Rows near named flat spaces through zero (a row that begins with a name and a colon came from that space)
teg-fak: [-15 -17 -15  34 -32  12   3 -11  -3  28  39 -29 -20  -6  28 -15  -5 -11
  36  40 -18 -20]
teg-fak: [ 21 -29 -20 -49 -16  18  24   7  20 -17 -10  11  14 -33 -38 -29   6  -1
 -49 -20  61  67]
pamez-vurag: [ -6  30  -3   8 -16  -5  15   9   5  -6  35  17 -24   9   0  14  -2  -4
   7   6  22 -13]
medol-rola: [-31 -19   8 -15 -23 -13 -28 -30 -11   4  34 -37  29  48  -7  -5 -35  45
   4  17  29 -28]
zaro-rugu: [-44  32  16  34 -31  35  -8   1  -6  21 -18   9  -7  45  11 -29 -40  18
 -16 -31  -4 -52]
medol-rola: [  6  26  -6   5   6  -3  -3  19  17  12  -3  35  14 -19 -31   4  -3   2
   5   2   2 -12]
vaku-laga: [  1  -2   7   8   3   8  -1  11  -1  -7  -7  10  16 -11   5   3  -4 -24
  -3  -6 -13  20]
medol-rola: [-10 -15  -5  -5 -18   7   1 -14  -9  -2   2 -23 -10  16  14 -20 -13  15
 -12   1  14   1]
medol-rola: [-20 -17  31  -6  10  -9 -13 -25 -11   5  14 -35   0  45  10  30  19   8
  21  -2  -9 -33]
pamez-vurag: [  3 -30  13 -22  26  -8 -10 -27 -15  -3 -34 -39 -11  26  15   4  23  22
  -6 -13 -15  -9]
medol-rola: [ -2  -5   9   2  12   5 -22   8  -6  -8  16  27   6  17 -10 -31   6  20
 -28 -35  12  24]
zaro-rugu: [ 22  24  -3 -43   2 -25  37  10  26 -22  50  36   3 -26 -54  32  29  -9
   4  -5  62  30]
pamez-vurag: [  2  20   1 -21   3 -34  -4  -6  -9 -30   4  -5  14  18   0  28 -30  19
  -4  14  20  -3]
zaro-rugu: [ -3 -20 -10  37   6  13 -29  -3 -23  12 -34 -24 -21  10  50 -30 -13   9
  -4  12 -52 -12]
vazus-sav: [ 15 -76   2 -21  22  -6 -21 -19   0  11  31 -36   9  -8  -7   0  56   0
  16  17  -4  31]
vaku-laga: [-12  16   1  32  -9  -4 -42  37 -10 -26  30  28  12  32  22  28 -36 -12
 -15  27   5   4]
pamez-vurag: [ -3  20   5   3  -2 -14  11   0  14  14  51  12 -12   1 -22  26  24  -4
  35  13  13 -26]
medol-rola: [ -6 -22  24  -5  12 -10  -7 -12  -6  -3  11 -24  26   7   7  36  13 -23
  27  10 -20   0]
teg-fak: [ 10 -10 -26  16 -14  21  16   4  -2   7 -18 -12 -46 -18  31 -24   8 -12
  -9  11 -11   8]
teg-fak: [-23  -9  21 -16 -14   2   9 -29  -5   5  20 -19  22  18 -13 -16  -9  15
   6 -24  17  -6]
vaku-laga: [ -9  31  -6  13 -29  10  24  11   2  -9 -11   8   2 -10  12   7 -38 -23
  -1   8   4  -4]
pamez-vurag: [ -8  24  21  37   5  15   6  14   6  21 -23  26  49 -39  -5   2 -17 -47
  32 -13 -58  -5]
vaku-laga: [-38  21   5  54 -31  25 -31  23 -13   1  83  35 -57  73  27 -28  -4  20
 -23 -15  29 -23]
vaku-laga: [ -3   6  -5 -13   5  -8 -14  -7  10  19 -26  -9   1  15 -21  10  -3  34
   1  12   7 -44]
medol-rola: [ -9  13  -4 -11  -5  -3  -3 -11  -7  -2 -56 -26 -10  28  13  10 -30  28
 -16   6   0 -40]
medol-rola: [  5  13 -29   8 -23  38  29  11  16  22 -42  12 -48 -21  -1 -42   4   3
 -28 -15  11  -9]
zaro-rugu: [ 15 -35  -8  21  22   3 -21  -1 -12  11 -11 -15 -11 -17  28 -18  23  -7
  10  13 -47  15]
vazus-sav: [  9 -28   3  11  16   3  -7  -5 -13  -2  26   3 -11  -9  15 -36  28  -2
  -2 -21 -16  39]
teg-fak: [-15  34   4  28 -11  -5 -13  16   3   5  34  34  24   2 -12   0 -30  -2
  14   6  -1 -15]
medol-rola: [  8   9 -21  10 -10  24  26   4  -3  -1 -11   9 -74   1  23 -43  20  10
 -31 -27  12   8]
zaro-rugu: [  1   4   5  17  -1  21  15  12   5   6  19  23 -30  -5   3 -15  32 -20
  -3 -26  -1  13]
pamez-vurag: [  4  15 -10  31  -4  -6   9   8   8  20  68  21 -31 -19  -1  -2  29 -14
  40  19  -7 -10]
vaku-laga: [ 12  19 -19   5  10 -17 -14   7  -5  -7  -2  16 -19   3   4 -14 -11  31
 -12   7   3  -5]
medol-rola: [-16 -12   8   4 -14  23  17 -16   7  30   6 -24 -39  18   4  -2  34  -2
  15  -7   1 -35]
vaku-laga: [ 18   7 -22   4  -4 -22  12   0 -13 -26  23  -4 -18 -19  27  -2 -14  -6
   5  26   1  29]
teg-fak: [ 20   8 -22 -11   5 -13 -18  35  15 -19  -7  26  13 -12 -17  36 -11  -6
 -17  36  23  15]
vaku-laga: [ -8 -20  32 -34  -2   6  13  -5  11 -10 -10  -9  66  -9 -30  36   0 -37
   4 -15  13  25]
zaro-rugu: [-15   4  23  30  -3  31   6   9 -10  -2  27  32 -15  10  14 -42  17 -19
 -16 -59  -9  28]
pamez-vurag: [ -3   1   9  29   7   0   9 -16 -15  14   3 -14  -6 -15  29 -15   4 -16
  34  -3 -51  -7]
vazus-sav: [  3 -20  -7  -4  -8  12   2   3   4   0  10  -2  -7  -5  -1 -11  11  -5
 -11   0  13  20]
teg-fak: [-11  33  -5  15   0  -6 -34  22  12  15  13  37   2  26 -27   6 -15  33
  -6   8  16 -43]
teg-fak: [  8  -2 -20  16   1   3 -11  12   4  11  -6   0 -29  -2  12   4   9   2
   1  27  -9 -16]
vazus-sav: [  1  15  -7   4   2  -9 -10   9  15  18 -13   5  15  -9 -19  29  -7   0
  20  30  -8 -35]
zaro-rugu: [ 23 -57 -10 -10  28 -14 -36   1 -10 -11 -10 -32   4  -2  22  23  23  -5
  -1  40 -21  26]
vaku-laga: [ 32   5 -21  -7  23 -27   1   4  -8 -21 -16   7   1 -34   9  -7  -8   5
  -4  12 -14  32]
pamez-vurag: [-23  18  23  -2 -15  13  29 -17   1   8  -6 -17 -18  25   4  16   6  -8
  12 -22   4 -37]
vazus-sav: [ -2  31   9  26  19  -8 -24  15  -9  -4  -9  37  22   2   0 -14 -25   9
  -4 -19 -28  -4]
vazus-sav: [ -3   2  -4 -12  -7  -2  -4   6  17  12 -17  -7  22  -3 -22  35  -9  -5
  11  29   8 -26]
vazus-sav: [  4 -10  -6 -34  -6  -2  22 -22  -5 -13 -33 -32 -12   6   5  -7  -6  18
 -20  -9  21   5]
teg-fak: [ -3  40  -5  29  14   6 -13  16  -7   7 -41  21 -48  27  22  -5  -3  22
 -17 -14 -23 -45]
zaro-rugu: [-16   2   9  31   0  15 -11  -9  -9  26 -13   0  11  -1  10 -39 -14   7
  10 -19 -39 -18]
zaro-rugu: [ 26 -14 -20   4  30 -22 -16  -3  14  36   9   6  11 -46 -29  -8  30  14
  39  30 -30 -10]
pamez-vurag: [-15  44  22   8  -3  -1  21   4   0  -7   0  12 -19  24   6  36   1 -16
  11 -17   0 -34]
teg-fak: [  8 -24 -16 -20 -19  12  24 -10  -3 -14 -23 -33 -20  -9  21  -6  -3 -10
 -18   9  15  24]
vazus-sav: [  3   2   3 -26  22 -35 -12 -28 -11  -4 -20 -32  -1  25   0  20  -3  42
   9  12  -2 -34]
vazus-sav: [-23  22  37 -23 -10  -8  41 -38 -30 -41 -15 -35  -8  43  35   9 -26   0
 -10 -47  10  -1]
vaku-laga: [ 17 -21  -3  -4   6 -11  23 -17 -19 -25  70   1 -37 -12  21 -44  35   0
  -2 -26  15  65]
vazus-sav: [ -2  11   3   2  11 -16 -11  -9 -18 -15  11   1 -18  27  15 -13  -6  30
 -11 -14   3  -4]
zaro-rugu: [-11 -20  20  16  18   0 -35 -12  -5  28   7   4  52  -5 -18 -31  -3  14
  19 -16 -37  -3]
pamez-vurag: [ -1   8  -3  27 -13  51  -3  46  20  11 -42  51  23 -30 -15 -22 -12 -40
 -34 -25 -10  25]
[-21  10  12  15 -17  27   1  10  -2  -2   1  10 -20  32  11  -6  -3  -6
 -21 -25  12 -10] => zaro-rugu
[ -2  -3  17 -22  13   3 -16   5   1 -12 -71   1  70  -5 -18  13 -38  -4
 -23 -15 -12  11] => pamez-vurag
[ 20  11 -45  19 -32  42  41  33  39  37 -31  27 -22 -77 -19 -20   7 -43
   4  25  -2   5] => vazus-sav
[ 12   1  -9  24   2   6  16   3 -15 -12  29  15 -37 -19  31 -44  14 -11
  -6 -21 -13  42] => vaku-laga
[-30  -1  14  -8 -32   3  14 -30 -11  -1  17 -34  13  27   8  -9 -32  11
   7  -6  18 -16] => teg-fak
[ 35 -26 -46  24   4  24   8  16   8  23  12  24 -54 -58   6 -76  43   0
 -13  -3 -12  47] => vazus-sav
[-20   3 -18   4 -46  13  12 -10  -5  -1  -2 -31 -22  21  25  -9 -40  11
 -10  24  24 -22] => teg-fak
[ -4 -13   2  15  -5  38   5   9   1  11 -32   3 -24   2  14 -25  16 -15
 -23 -27 -13   6] => pamez-vurag
[ -7  15   1  -2  -1  -4  -5  -2  19  30   6  12  21  -6 -40   2  -1  17
  20   5   5 -36] => zaro-rugu
[ 27 -16 -25  -5  41 -16 -25 -12   7  41 -78 -27 -11 -23  -7   3  21  35
  19  33 -51 -50] => vaku-laga
[ 19  -7 -20 -21  17   0   1  -1 -10 -19 -85 -37 -66  28  41  28  14  17
 -37  14  -3 -22] => teg-fak
[ -9 -20  22  -1   0   4   5  -9  -6  -6  23 -13  13   6   8  11  15 -24
  13 -10  -6  17] => vazus-sav
[  9   0 -21   7 -14   4  35  -9   9  18  22 -17 -58 -19  13   2  34 -13
  28  23   1 -15] => vazus-sav
[ 11  -6 -27  -6 -16  17   8  15  19  11 -19   7  -8 -24 -15 -11  -1  -2
 -16  16  18   5] => vazus-sav
[ -5  -4   2  -5   2   1  -7  -6   2   9   0  -5  -5  14  -8  -4   7  17
  -2  -4   6 -16] => teg-fak
[ -5   1  14   2   9  -8 -33  17  20  18  44  45  74 -16 -61   2  -4   1
  16  -1   9   8] => medol-rola
[  5  -9  -5  -7  -2  -1   4  -4 -11 -18 -32 -21   4  -3  23   3 -20  -6
 -12   7  -8  15] => medol-rola
[-10 -43   6  18   0  27 -20  -4 -15   8 -44 -44 -12  20  48   8   6 -21
  -5  14 -41  -9] => zaro-rugu
[-18   0  29   9   7  -6 -33  12  -1  -5  20  14  51  23 -12  32 -13 -13
   9   2  -7  -5] => vazus-sav
[  7 -39  -2  -4  13  -4 -30   3   7  12  24  -5  16  -4 -15   6  27   1
   9  21  -2  11] => vazus-sav
[-14  51  23  22  -5  14  17  26  14   5  -9  41  14  -4 -14  32  -8 -39
  13 -19 -11 -24] => pamez-vurag
[ 23  10 -25 -14  29 -26 -15  -9   0  11 -27   2 -24  -4 -14 -22   8  59
  -8   4  -2 -24] => vaku-laga
[-23  -3  30  21 -19  21   5  12  -4 -13  50  14  15  16  12  13   2 -47
   6 -17   5  24] => vazus-sav
[-13   3  27  23  13  21  24 -31 -19  22 -14 -11 -31   5  25 -54  28   3
  11 -66 -46 -11] => teg-fak
[ -5   6  12 -15   9  -3   9 -17 -15 -14 -42 -25 -19  29  22   9  -3  13
 -15 -20  -5 -16] => teg-fak
[-15  22   4  25 -11  13  14 -13  -5  24 -21  -2   4 -12   8 -34 -23   3
  16 -17 -32 -26] => zaro-rugu
[-16  23  -7   2 -30  21  23  -6 -11 -11 -35 -10 -34  24  26 -28 -36  16
 -35 -23  17 -14] => teg-fak
[  9   0   3 -31  -5 -17  25  -9   0 -29  13  -5  27 -19 -10  13 -12 -14
   0  -1  24  37] => vaku-laga
[-29   1  22 -17 -30  22  21 -22  -3   1 -63 -30  70  -4  -6  -9 -65 -12
  -7 -22  -7  -6] => pamez-vurag

Rows near named flat spaces through zero
zav_kagup: [  4 -22   3  -5  -2   1  -4   3   4  27   0  20 -16 -14 -10  -4   9   3
  27  -2  22   7]
dit_nad: [ -9  12  -6  19  17   9  19   3  -7  -2 -21  27 -36 -15  -7  19  10  -5
 -15  14  -7   9]
zav_kagup: [  6  23 -10   6  21   5  14  -3   3  -2  -7  15 -27 -12   7  10  -3  -2
 -48  -8  -9   8]
dit_nad: [ 12  -6   0   2 -31   3 -16  -2  46  25  20  39   1   8   3 -10   1  -9
  29   3  30  17]
fovo_gused: [-23  32   8  39 -13  -9  34  12 -51 -37   1  -8  -5  11 -28  18   6 -40
  19  46 -24 -18]
dit_nad: [ 11  14 -11   0  15  14  36  17  57  -1 -21  16  20 -14  12  50  30  19
  -9   5 -46  11]
fepo_nin: [-23   3  -8  37 -22  15  -7 -23  11 -12  31  46 -33  11  16  15  16  25
 -41 -12 -15  -5]
falo_ves: [  9 -11  23  12 -19   6 -10   0 -21  30 -11   2  11  16 -11 -23  -5   0
  40  -3   3  -1]
fepo_nin: [ 25  16  -5   5  15  10   4  23  44  28 -25  -1  11  14  25   7 -22  19
 -44 -37 -12  25]
fovo_gused: [ 10   5   2 -27  -1   3  -5 -26  -5   2  16  -3  11 -14   0  -5  10   3
  -8  -2 -11 -11]
fepo_nin: [-55   0  -4  20 -39   7 -27   8   8  -8  10  -1  26  66  29  27 -26  23
 -17  33   6   4]
fepo_nin: [ -8  22  12   7 -14  12 -10   8  -5   6 -20 -31  42  39  10   7 -20  15
 -18  -5 -34  -2]
falo_ves: [-10 -45  -1  17  14  -6  -3   0 -11 -32  -6  -2 -31 -28 -17 -15  30  14
  35 -25   4 -14]
dit_nad: [-10   9 -20  -9 -28  11 -12 -18  46  18  59  45 -38 -28  -8  33  33  17
 -51 -32  -2  -1]
fepo_nin: [ 12 -10 -11 -10  16  -2   1   4  30   5  -5  16 -18 -22   2  -2   6   0
  -1 -10  19  14]
falo_ves: [ 42  17  12   2   4   0  29   3 -15  49   8  22 -11 -10  -4  -8  -5 -16
  -4 -10   0   5]
dit_nad: [-45   2 -14  15  -1  -6 -42 -10 -31 -36  12 -14 -58  -2 -16 -18 -18  -8
 -51 -23  29  -5]
zav_kagup: [-49  -9 -15 -15  19   9 -31  33  10   8 -53 -30 -13   2  -9  29 -16  21
 -27   0  17  23]
dit_nad: [ -8  -8   7   0   0  19 -12  -3  27 -14 -47  -6  35   8   3   6  16  20
  35  12 -30   6]
zav_kagup: [-32   0 -10  19  14  25  -5  -1  12  -7 -35  22 -39 -18  -9  32  26  28
 -30  -9 -25   8]
fovo_gused: [ 11  -1 -10 -22   0  -4  -8  11  28  30   7  17 -27 -30 -22  -1   3 -20
   6 -10  37  18]
falo_ves: [-17 -15  21  -9 -41  -5   2  25 -44  62  27 -16  27  25 -21  22  -5   6
  37  19  10 -14]
fepo_nin: [  8  -1   1  -8  10 -21  19  34 -33  35   6 -15  -8   6  -5  -1 -32 -23
   2  12  40   8]
falo_ves: [ 11  27  -2 -16 -18   2  -5  25  44  10  -1 -33  36   0 -18  18   2  -5
  -7 -28 -25   4]
zav_kagup: [-66   7  -8  15 -19  23 -20 -21 -20 -10   3  31 -44  -5 -18  42  27  19
 -31  25 -14  -7]
zav_kagup: [  5   9   8  10 -11  11  -8 -12   8 -16  -3 -12  12  -3 -10  -6  18  12
  -3 -31 -40 -13]
fovo_gused: [ -5  10  -4  -5  -5 -16   8  69  14  25 -18 -36 -11 -23 -60  22   0 -36
  28 -16  21  15]
fovo_gused: [ 12  -1 -13 -16   8  -3  -5  -7  32  -9  15   5  -7 -18   7  -3   6   2
 -18 -19   7   4]
fovo_gused: [ 20  12   4 -50   7  -1  -4 -36 -19  -6  16 -19   2 -56 -37 -13  32 -17
   7 -11 -20 -23]
zav_kagup: [ 19   7   6 -13  13   0  17  11 -16  35  -8  -6  -2 -14  -9   6  -2  -2
  -7  -8  -4   2]
fovo_gused: [ 28  -8  -1  18  30  -4  11   3  11 -18 -23   1  -4   4  24 -29 -14   2
  -4 -21   2   9]
fovo_gused: [ 14  10  12  -3   5   4  11 -26 -35   2   0   8  -3 -13  -8 -13  10 -10
   8  11 -16 -12]
fovo_gused: [-21 -17 -23  26   8 -11  -1  72  60 -21 -21 -31 -19  -8 -20  29   5  11
  -4 -52   8  17]
fepo_nin: [ 19 -17 -11  55  13 -28  59  17  -3 -30  40  38 -19  28  51  -1 -16  -8
  -1  19  23  -2]
fepo_nin: [ 38  -2  -6   8  28  -6  25  -5  20 -19  -1  14 -16 -28   8 -17  13  -7
  -2 -25  -7   2]
dit_nad: [-19   2  -5  33  18  -3  21  21 -31 -18 -10  -5 -53 -27 -31  18  19  -2
 -20 -25 -16 -10]
falo_ves: [-10 -31 -34 -16  24 -26  34  17  28 -44  49 -12  -9 -32  17  42  29  23
 -23 -11   1 -18]
falo_ves: [ 21  -2  -1  10   4   0   0  -5  19 -14   4   0  -3 -10   2 -16   9   6
  -6 -37 -14  -3]
falo_ves: [-22 -21  -3  30 -17  -7  -3  25   4 -10  11   0 -27  -6 -27   9  18   2
  23 -21   9  -5]
falo_ves: [ -4 -41  -6  17 -13 -14   6  -8   6 -24  52   8  13  26  42  -3   2  32
   3  -8   8 -19]
falo_ves: [-18  25 -16  -6 -11   3 -19  30  54 -28 -13 -39   6 -18 -37  26  17  -6
 -16 -37 -25   5]
fovo_gused: [-13  16 -14   1  -7 -11  -1 -26  -2 -41  26  30 -26  -8  -4  -9   1 -44
   6  49  31   1]
zav_kagup: [ 29 -16  11  18   6   4  44 -13  -8   6   7  40  -1 -17   6   5  36   8
  39  12 -25 -12]
fepo_nin: [ 16  16  17  -8 -14  12   1 -41 -26   0  16   7   3 -25 -24 -10  33  -3
   9  -9 -41 -25]
fovo_gused: [  9  -6 -16 -38  -7  -7 -28   6  51  34  16  15   4   6  18  -8 -28  -9
  -8   5  60  30]
fepo_nin: [-28   3   1  38 -24 -16  10  -9 -57 -29  50   8 -25  25   2  -1  -9 -15
 -13  21  10 -25]
zav_kagup: [  4  20  -2 -16   9  -4   4   3 -10   2   2 -22   9   0   2   4 -14  -6
 -30  -3  -7  -2]
dit_nad: [-20 -13  -2  16 -16   1 -21   7   5 -15   9 -10 -22 -10 -25  -1  17   9
   2 -37  -3  -9]
falo_ves: [-50  16   8   3 -28  15 -42   9 -18   5 -33 -22  -2  14 -42  10  -5 -10
  11  16  -1   5]
zav_kagup: [ 22  22  -3  -6  10  -7  17 -11  -5  -7  18   1   1  -4  12  -5  -8 -13
 -28  -2  -7  -4]
dit_nad: [-29  11  -8   1   4  26 -10 -13  20 -14 -27  13 -12 -15  -8  33  29  23
 -24   3 -37   3]
zav_kagup: [-10  17  -8  16  -6  13 -37  -4  34 -20 -15  -4 -23  -1  -9 -14  -4   5
 -39 -49  -8  11]
dit_nad: [-14  -6  -4   2  12   5  -5 -10  -8 -20  -9  -5  -9  -8   2   4   9  15
 -15  -6 -14  -7]
dit_nad: [-24  -9  -8   0  19  16 -23 -29   6 -36 -32   9  -6   3  22  -5   2  21
 -16  15  -7   5]
fepo_nin: [  9  41  12 -32 -10  20 -45 -41   9 -31 -21 -50  36 -20 -32 -28  16  -5
 -16 -39 -59 -17]
[-35  -7  -6   5   0   1  -8   7   2 -34 -17 -19  18  21  11  17  -3  12
   2  25  -7  -2] => zav_kagup
[ 10  11   6  45  -9   6  -5  11  25 -26 -23  -3   8  26   6 -21  -9  -4
   8 -25 -19   7] => zav_kagup
[-37 -22 -20  -6   0 -16  15  21   1 -17  25   1  -4   4  10  41   4   5
   3  40  25  -3] => falo_ves
[-25  12   1 -15  -8   5 -12  -8 -26  10   2 -10   5   9  -4  14  -9   2
 -20  21  -1  -4] => falo_ves
[  6  31  -6   2  20  -7  -9  40  12  -1 -39 -48  14  27   9 -10 -55 -16
 -43 -22  10  24] => zav_kagup
[-67 -12  -6 -37 -18 -13 -60  -4 -37 -32  -3 -49 -11 -10 -51  -9  -6 -29
  30  33  46  -9] => fepo_nin
[ -5  -5  -6  16  29   7  17   9  15 -31 -40  -1   1  -5  11  14  11  14
   1   6 -24   6] => dit_nad
[  8   7 -22 -18  24 -13   6 -10  16 -19  18  11 -17  -9  27  -4 -17 -13
 -39  11  29  10] => zav_kagup
[-41   1  21  -7 -34  18 -18 -16 -74  52  11   6 -25 -10 -50  22  21   8
   7  15 -10 -21] => fepo_nin
[  9  -7   6  23 -15  -4   9  -8 -16  15  34  25  -9  21  20  -8  -9   7
  -9  -5   9  -6] => falo_ves
[  6   7  19 -31  -9   1   4  12 -41  50   0 -36  25  -8 -30  12   1   2
   9  -5 -16 -14] => zav_kagup
[ -1  27  13  18 -30  14 -22 -34 -24  17  24  16   4  43  24 -20 -28   8
 -46  -7  -9  -5] => falo_ves
[-25  24  -2   0  -4  11 -10 -17 -32  14   2  20 -41 -11 -20  11   0 -11
 -35  15   5   2] => dit_nad
[  8  -7   2   2  17  18   8  15   4  54 -28  23 -34 -26 -13  18  13  23
 -15 -29  -5  15] => fepo_nin
[-48  14 -13 -24  -2   2 -12 -14 -24 -10  11  -7   5  18  16  32 -17   5
 -43  53   9  -3] => falo_ves
[ 11   1   6  -9  13 -12  19  38 -23  45 -19 -15   8  13  -1   4 -33 -16
  11  19  29  16] => zav_kagup
[  3  12  -3   5 -22  26  10  -6  51  38   2  66 -18 -23 -13  39  42   8
   9  10 -18  16] => dit_nad
[ -7   2 -12  20  22 -24   2  27  -6 -56 -13 -43  -1  19  11 -20 -35 -21
 -12  -7  18   2] => fepo_nin
[ 14  -7  18 -46   6   4 -19 -20 -30  21 -14 -37  32 -16 -17 -22   3   6
  21  -8 -12 -14] => fovo_gused
[-30 -21   2 -22  13  18 -27  18  -7  41 -53  -9 -28 -33 -42  18  17  18
  16  -8  10  14] => fepo_nin
[  9  21   2  29 -10  -9  17  -9 -20 -24  33   1   0  23  18 -10 -14  -9
 -29  -7 -14 -15] => fepo_nin
[-51  -8 -31 -33  32  -8   1   5   4 -48 -14 -19 -12 -26  -2  43  12   1
 -18  48  12   1] => falo_ves
[  8  26 -16  25   9  -2  30  45  55  -4 -25  16  -5   5   3  28  -8 -23
  -5  11   3  30] => dit_nad
[ -3  32   6  11 -40   7  -9  30  30  40  -9  16   1  12 -35  12  -8 -37
  27  14  16  25] => dit_nad
